Each row is followed by its class. Each block has new classes.
[-12, -6, -11, 4, 7, 3, -1, -6, 11, -4, -5, -9, 7, 4, -5, -5, 2, 3, -9, 1, -7, 0, -2, -2, 8, 1, 2, 6, -2, -7, -4, 10, 1, 0, -1, -6, 6, 2, 0, -3, -9, -9, -18, -11, 7, -5, -1]
levo
[-4, -4, 13, 3, 11, 9, -5, -4, 5, 11, -2, -1, -6, 5, -5, -2, 3, 3, -5, 6, 0, -14, -7, 3, -1, -11, -10, 15, 0, -8, -7, 2, -3, 1, -8, -3, 4, -4, -3, -3, -7, 0, 2, -12, 14, -6, 2]
levo
[-13, -6, 25, 5, 11, 9, -4, 1, -3, 1, -4, -9, -5, -3, -8, 3, 1, -4, 0, 9, -6, 5, -4, -4, 9, -6, 0, 11, -3, -1, -13, 1, -7, 6, -22, -13, 8, -9, -4, -18, 1, -4, -3, -12, 11, -7, 3]
tido
[-13, -6, 13, 13, 4, -1, 1, -9, -7, -3, 4, -14, -13, -1, 3, 3, -1, -1, 4, -5, -14, -1, 5, -1, 3, 4, -5, 9, -5, 0, -9, 10, -5, 4, -28, -28, 4, -14, 4, -18, 2, -8, -23, -8, -7, -7, -7]
tido
[-13, -1, -11, 2, 6, 0, 1, -3, 7, 5, -3, -4, 3, -1, 1, -5, -1, 5, -10, -3, -1, 7, 5, 0, 7, 6, 0, 3, -7, -2, -4, 5, 1, 1, -10, -4, 13, -8, 0, -4, 2, -2, -14, 0, 0, -1, -1]
levo
[-7, -15, 8, -2, 10, -8, 4, -1, 4, -5, -2, 3, 2, 1, 6, 5, -1, 3, -6, 3, 0, -6, 7, -4, -1, 3, -13, -6, -7, 0, -7, 8, -2, 1, 1, -7, -9, -11, 3, 5, -1, 8, -11, -13, -1, 5, -12]
feko
[-2, -9, 18, 6, -1, 4, -4, -2, 3, -3, -4, -4, -4, 1, -1, 0, -1, -1, -3, 3, -4, 7, 1, -5, 4, -4, -7, 2, -2, 2, -10, -5, -5, 4, -13, -8, 1, -19, -1, -6, 2, -2, -5, -9, 2, 5, 2]
tido
[-5, 0, 3, -4, 4, -2, -2, -14, -7, 5, 1, -2, 3, -2, 0, 3, -1, 5, -3, 0, 0, -5, 0, -5, -6, 1, 4, 3, -2, -1, -3, 10, -6, -1, -3, -2, -1, -6, -3, 1, -3, 4, -1, -15, 2, -1, 0]
levo
[-4, -7, 23, 4, 16, 4, 0, 4, -6, -1, -2, -11, -1, -3, -7, 2, -2, -5, 4, 2, -9, 11, 5, -2, 5, 2, -6, -3, 0, 6, -2, 8, -7, 8, -19, -13, 0, -6, 4, -15, -1, -5, -12, -12, -4, -7, 5]
tido
[-2, -5, 4, 19, -12, -2, 1, -3, 6, -9, -3, -1, -1, 2, 1, -1, -2, 4, 2, 1, 0, 7, 0, 3, 8, 8, -3, -5, -12, -5, -4, -9, 10, -4, 5, -3, 2, -2, 2, 6, -3, 3, -10, 4, -3, 4, -14]
levo
[-10, -1, 4, 7, 7, -1, 0, -6, 10, 11, -8, -12, 4, 3, -4, -1, 3, 9, -9, 2, -8, -6, -8, 0, -1, -8, -6, 30, -10, -10, -9, 7, -4, 1, -4, -8, 14, -3, 2, 1, 0, 0, -4, -14, 14, -2, -9]
levo
[-13, -7, 14, 8, 5, -3, 0, -2, -8, 5, 1, -16, -1, -5, 2, 8, -3, 4, 6, 2, -9, -3, 5, 0, -5, 2, -4, 3, -2, -1, -6, 6, -8, 3, -16, -18, 2, -11, 7, -6, 4, 4, -7, -10, -11, -1, -12]
feko
[-15, -8, 13, -3, 13, -11, 3, -2, 6, 12, -11, -12, 13, 2, -8, 1, -1, 6, -9, -6, -7, 4, 5, -6, 6, -3, -15, 4, -21, -4, -9, 6, -5, -2, -10, -9, 6, -14, 1, -14, -3, -1, -15, -29, 7, 0, -14]
levo
[-10, 3, 5, 0, 3, -10, 3, -3, 7, 5, -7, -5, 5, 3, -3, -2, -4, 0, -10, 11, 0, 11, 6, -5, 10, -4, -10, -3, -13, -1, -5, -3, 2, -3, -11, 5, 9, -7, 1, -10, 6, 1, 0, -12, 6, -1, -8]
levo
[-8, -15, 0, 0, -17, -13, 0, 4, 3, -9, -4, 5, 6, -3, 0, -2, -3, -4, 3, -8, -6, 9, -6, -11, 8, 6, 6, -6, -23, 2, -12, 7, 0, -1, 9, -17, 5, -3, 1, -6, 6, 5, -15, -5, -11, 7, -13]
feko
[-13, -6, -2, 4, 7, 3, -3, -7, -2, 1, -4, -13, 13, -3, -7, -3, -3, 6, -4, -2, -6, -10, -12, -3, -5, -9, 2, 16, -14, -6, -8, 19, -6, -3, -7, -11, 13, -4, 0, -12, 2, 2, -12, -12, 17, -5, -12]
levo
[-4, -6, 18, 11, 12, 7, 4, 2, 5, -5, -3, -12, -3, 1, 0, 4, -2, -2, -4, 14, -5, 15, 6, 9, 9, 6, -13, -3, -4, -2, 6, -7, 0, 0, -10, 0, 1, -10, 5, -6, -2, -2, -10, 0, -5, -5, -3]
tido
[-10, 10, 6, -6, 20, 1, -2, -2, 1, 23, 0, -13, 4, -3, -4, 0, -3, 4, -6, 2, -3, -16, 0, -1, -7, -11, -4, 9, -3, -5, 1, 11, -11, -1, -13, -9, 11, -4, 1, -15, 7, -1, 3, -13, 14, -9, 8]
levo
[-10, -4, 11, -4, 30, -3, -2, 1, 0, 19, -8, -20, 11, -4, -13, 4, -1, 4, 0, 12, -5, -6, -3, -6, -2, -9, -7, 18, -17, -7, -3, 23, -12, -3, -12, -21, 14, -13, 1, -14, 2, 4, -7, -25, 13, -5, -11]
levo
[0, 2, 0, -8, 25, -12, -49, 2, -1, 22, -1, -15, 6, 1, -11, 3, -2, 2, -6, 2, -9, -9, 11, 4, -9, -7, -9, 1, -6, -1, 14, 18, -7, -1, -9, -8, 3, -9, 9, -4, 1, 2, 0, -13, 15, -5, -8]
levo
[-6, -7, 24, 5, -13, 1, -8, 0, -6, -8, -3, 0, -4, -3, 0, 7, 1, -4, 9, -3, -4, -3, -7, -6, 4, -2, 1, 3, -5, 1, -13, 2, -4, 4, -6, -12, 0, -9, -5, -8, 3, 3, -6, -7, -4, 2, -3]
feko
[-6, -5, 13, 10, 11, -2, 0, -8, 13, 14, -10, -12, 3, 0, -2, 0, -2, 7, -9, 3, -5, -6, -1, 1, 2, -3, -13, 13, -13, -9, -5, 4, -3, -7, -15, -15, 12, -15, 0, -10, 5, 0, -17, -16, 9, -5, -15]
levo
[-2, -5, 6, 8, 3, 6, -4, -6, -2, -9, -3, -12, -10, 4, -7, -2, 5, -6, 7, -6, -10, 4, -4, 7, -2, 7, 4, 14, 6, -6, 0, 5, -4, 4, -13, -25, 5, 0, 3, -10, 1, -10, -15, -1, -3, -10, -1]
tido
[-17, -4, 17, 9, 13, -12, 3, -1, -1, 13, -5, -19, -2, -1, 1, 4, -2, 6, -3, 3, -8, -10, 3, 1, 3, -11, -12, 8, -18, -5, -3, 11, -8, -6, -18, -16, 11, -15, 3, -14, 6, -3, -10, -11, 0, 5, -17]
levo
[-17, -1, 29, -4, 14, -13, 1, 1, 10, 21, -6, -14, 9, -5, -8, 1, -4, 3, -10, 11, -6, 11, 9, -6, 11, -6, -20, 4, -23, -5, -6, 3, -9, 2, -28, -12, 17, -16, 2, -28, 12, -2, 8, -15, 4, -4, -12]
levo
[-11, -9, 6, -6, 14, -19, 3, 0, 11, 14, -11, -14, 12, 0, -7, 4, -2, 6, -10, 10, -8, 0, 6, -2, -1, 3, -18, 3, -23, -3, 6, 13, -6, -4, -4, -24, 13, -17, 9, -8, 7, 5, -17, -21, 7, -1, -24]
levo
[-14, -6, 10, 2, 6, -3, 2, 10, -1, 9, 4, -8, -5, 6, 0, -2, 1, 0, 3, -2, -3, -11, 3, 0, -12, -4, -5, 4, 0, -3, -1, 1, -6, -4, -10, -10, -1, -5, 0, -3, 0, 2, -2, -1, 7, 2, 1]
levo
